Here is a tiny trained network, its code and every weight. The questions are about switching its units off for an input and a class, where a switched-off unit gives its printed mean instead of its output.

import numpy as np


def w(rows, s, z=0):
    codes = np.array(rows[::2]) - 128.0
    scale = np.full(codes.shape[1], s)
    scale[-1] = z or s
    return codes * scale


def norm(h):
    return h / np.sqrt((h * h).mean(-1, keepdims=True) + 1e-5)


def f(y):
    return y / 2 * (1 + np.tanh(0.7978845608 * (y + 0.044715 * y**3)))


def log_softmax(a):
    a = a - a.max(-1, keepdims=True)
    return a - np.log(np.exp(a).sum(-1, keepdims=True))


def net(x, mask):
    res = np.array(x, float).reshape(1, 4) / 4 @ E
    u = 0
    for l in range(4):
        y = f(norm(res) @ A[l][:, :-1].T + A[l][:, -1])
        res = res + np.where(mask[u : u + 6], y, B[l][:, -1]) @ B[l][:, :-1]
        u += 6
    return log_softmax(norm(res)[-1] @ U[:, :-1].T + U[:, -1])


A, B = {}, {}
E = w([
[228,82,153,166,143,197,126,166,87,25,50,159],'x0',
[29,93,32,118,74,72,48,156,63,101,74,228],'x1',
[190,107,54,120,221,76,48,157,144,182,80,56],'x2',
[186,161,206,74,2,52,25,88,141,114,76,65],'x3',
],0.00042)
A[0] = w([
[183,95,139,171,112,163,98,164,112,9,51,108,22],'L0N0',
[178,182,204,121,139,188,167,93,159,145,149,69,132],'L0N1',
[107,92,66,135,104,149,126,145,61,172,106,175,253],'L0N2',
[126,164,130,125,29,49,85,113,123,91,67,142,235],'L0N3',
[65,150,126,77,104,63,97,85,164,187,215,122,166],'L0N4',
[195,94,112,65,172,88,70,157,117,170,89,70,209],'L0N5',
],0.0013,0.00076)
B[0] = w([
[125,141,137,79,139,113,143,31,149,240,150,239,116],'L0N0',
[78,24,90,67,162,131,137,128,156,75,190,118,183],'L0N1',
[160,120,168,126,170,104,206,151,212,89,196,47,249],'L0N2',
[88,101,155,72,255,154,181,117,104,99,161,97,254],'L0N3',
[191,127,150,103,167,185,166,148,117,156,67,212,240],'L0N4',
[149,161,65,231,185,116,124,172,239,121,127,124,210],'L0N5',
],0.0011,0.00066)
A[1] = w([
[182,168,181,121,39,45,74,122,121,102,105,109,83],'L1N0',
[235,66,161,204,135,195,94,145,51,33,28,159,61],'L1N1',
[53,97,49,128,74,84,33,118,39,129,60,185,19],'L1N2',
[26,198,107,98,102,76,129,119,134,250,179,81,92],'L1N3',
[136,189,133,163,57,99,88,167,120,168,147,127,2],'L1N4',
[181,192,188,90,4,47,47,103,144,107,84,81,37],'L1N5',
],0.0015,0.00093)
B[1] = w([
[100,118,95,140,200,200,141,95,134,147,128,126,98],'L1N0',
[123,150,68,24,88,121,199,116,177,253,167,175,157],'L1N1',
[177,52,176,81,135,98,194,171,193,55,198,78,107],'L1N2',
[236,99,100,74,97,174,171,122,135,159,95,231,205],'L1N3',
[113,53,94,96,124,216,198,65,182,63,155,146,2],'L1N4',
[91,83,71,119,217,222,184,68,55,125,105,134,125],'L1N5',
],0.0018,0.00058)
A[2] = w([
[198,190,196,155,139,177,149,101,173,155,173,45,87],'L2N0',
[91,150,90,220,162,126,186,217,107,157,169,166,72],'L2N1',
[81,90,180,159,58,186,192,93,78,66,180,159,91],'L2N2',
[96,211,199,151,129,78,51,138,94,184,116,147,130],'L2N3',
[75,57,78,95,95,73,109,169,96,79,91,167,2],'L2N4',
[201,140,83,50,94,171,171,103,172,254,118,245,88],'L2N5',
],0.0019,0.00082)
B[2] = w([
[105,5,117,47,130,46,189,175,141,56,172,206,208],'L2N0',
[114,78,126,24,171,200,107,12,92,142,56,91,247],'L2N1',
[170,172,59,137,146,122,69,156,215,155,86,94,254],'L2N2',
[151,101,145,104,124,50,113,82,110,15,42,185,183],'L2N3',
[204,68,213,107,170,120,221,110,186,119,210,125,133],'L2N4',
[216,199,63,37,64,176,217,192,141,201,23,207,250],'L2N5',
],0.0015,0.00083)
A[3] = w([
[56,227,185,185,10,200,149,107,175,76,161,146,29],'L3N0',
[94,195,64,197,99,222,32,57,48,221,63,122,81],'L3N1',
[65,76,119,100,203,250,155,10,21,165,111,89,1],'L3N2',
[188,133,160,76,121,134,132,54,202,106,102,121,137],'L3N3',
[103,148,138,76,179,129,145,102,68,194,105,130,228],'L3N4',
[121,45,159,95,146,89,197,171,158,108,232,157,95],'L3N5',
],0.0022,0.00098)
B[3] = w([
[208,135,52,200,249,48,37,165,139,207,60,43,147],'L3N0',
[184,46,194,100,157,45,181,183,134,82,242,38,183],'L3N1',
[17,43,58,55,212,171,22,12,176,50,40,244,217],'L3N2',
[36,43,116,118,144,154,161,134,104,76,180,186,211],'L3N3',
[121,153,138,177,46,185,102,120,180,67,116,152,247],'L3N4',
[216,28,217,51,76,55,185,161,102,16,217,33,232],'L3N5',
],0.0018,0.0011)
U = w([
[10,9,16,13,246,242,29,5,242,12,15,232,239],'0',
[241,12,224,12,44,15,240,227,143,7,236,22,246],'1',
[240,237,17,20,23,211,237,235,236,244,13,248,252],'2',
[221,227,5,239,243,18,5,244,238,234,12,18,251],'3',
[30,238,237,231,18,17,31,55,27,37,49,171,106],'4',
[14,227,210,242,38,241,113,28,17,236,239,51,4],'5',
[21,234,211,240,51,240,117,24,9,234,244,57,4],'6',
[17,231,210,248,52,234,128,26,21,226,235,61,4],'7',
],0.0033,0.003)

Each question gives the input, the list of numbers given to net, and the class t.
The units are the neurons (one row each of A and B). Each row of codes is followed by its name. A weight is (code - 128) times the scale printed after its matrix; where a second scale follows, it is the last column's (A, B and U).
mask holds one flag per neuron, layer by layer. A switched-off neuron (its flag False) gives its mean, the last column of its row in B, instead of its output. The means were averaged over made-up inputs and are rounded, as every weight is.
A unit's drop is (log p(t) with every unit on - log p(t) with that unit switched off) / (log p(t) with every unit on - log p(t) with every unit switched off).
The circuit of an input: a set's keep is (log p(t) with only the set's units on - log p(t) with every unit switched off) / (log p(t) with every unit on - log p(t) with every unit switched off). Starting from the 12 units with the biggest drops (on a tie, the unit counted first), units are removed one at a time, each time the one whose removal leaves the highest keep (on an exact tie, the one counted first), for as long as the keep stays at least 0.8.
circuit, biggest first: the units of the circuit, biggest drop first
most important unit: the unit with the biggest drop
k most important neurons: the k neurons with the biggest drops, biggest first
top k neurons in layer l: the k neurons of layer l with the biggest drops, biggest first
input [0,0,-2,7], class 0: circuit, biggest first -> [L1N5]
input [-7,7,4,8], class 0: circuit, biggest first -> [L1N5 L1N0]
input [-6,5,2,-4], class 2: 2 most important neurons -> [L1N3 L0N1]
input [-2,7,-8,-2], class 3: circuit, biggest first -> [L3N0 L2N0]
input [1,5,-6,-5], class 3: circuit, biggest first -> [L2N0 L1N5 L3N0]
input [-8,-6,-1,-4], class 2: 4 most important neurons -> [L1N3 L2N5 L1N2 L0N3]
input [5,-3,2,2], class 2: 3 most important neurons -> [L1N1 L0N2 L2N5]
input [-3,0,-1,-1], class 4: 3 most important neurons -> [L0N4 L1N1 L0N0]
input [3,-3,-4,-3], class 3: top 2 neurons in layer 1 -> [L1N0 L1N2]
input [-7,8,8,-5], class 1: circuit, biggest first -> [L1N2 L2N4 L3N5]
input [1,6,7,-4], class 3: 3 most important neurons -> [L2N0 L0N5 L0N2]
input [-3,7,7,-1], class 1: 3 most important neurons -> [L1N2 L2N4 L2N2]
input [-5,4,-7,8], class 0: circuit, biggest first -> [L1N5 L3N2]
input [-1,-4,-7,3], class 3: most important unit -> L3N0
input [-2,2,-2,-3], class 4: top 4 neurons in layer 1 -> [L1N5 L1N0 L1N1 L1N4]
input [6,-4,-7,2], class 3: circuit, biggest first -> [L3N0 L1N3]
input [3,4,7,7], class 0: 2 most important neurons -> [L1N5 L1N0]
input [8,5,1,-2], class 2: 2 most important neurons -> [L1N1 L2N5]
input [-5,7,-7,2], class 1: circuit, biggest first -> [L1N2 L3N5]
input [1,-6,-5,-8], class 0: most important unit -> L2N1
input [-7,5,-5,-6], class 2: circuit, biggest first -> [L1N3 L2N5]
input [-7,2,-8,-1], class 3: 4 most important neurons -> [L3N0 L1N1 L0N0 L2N0]
input [-7,-1,-4,8], class 0: 3 most important neurons -> [L1N5 L1N1 L3N2]
input [4,8,-5,4], class 1: 2 most important neurons -> [L1N2 L2N4]
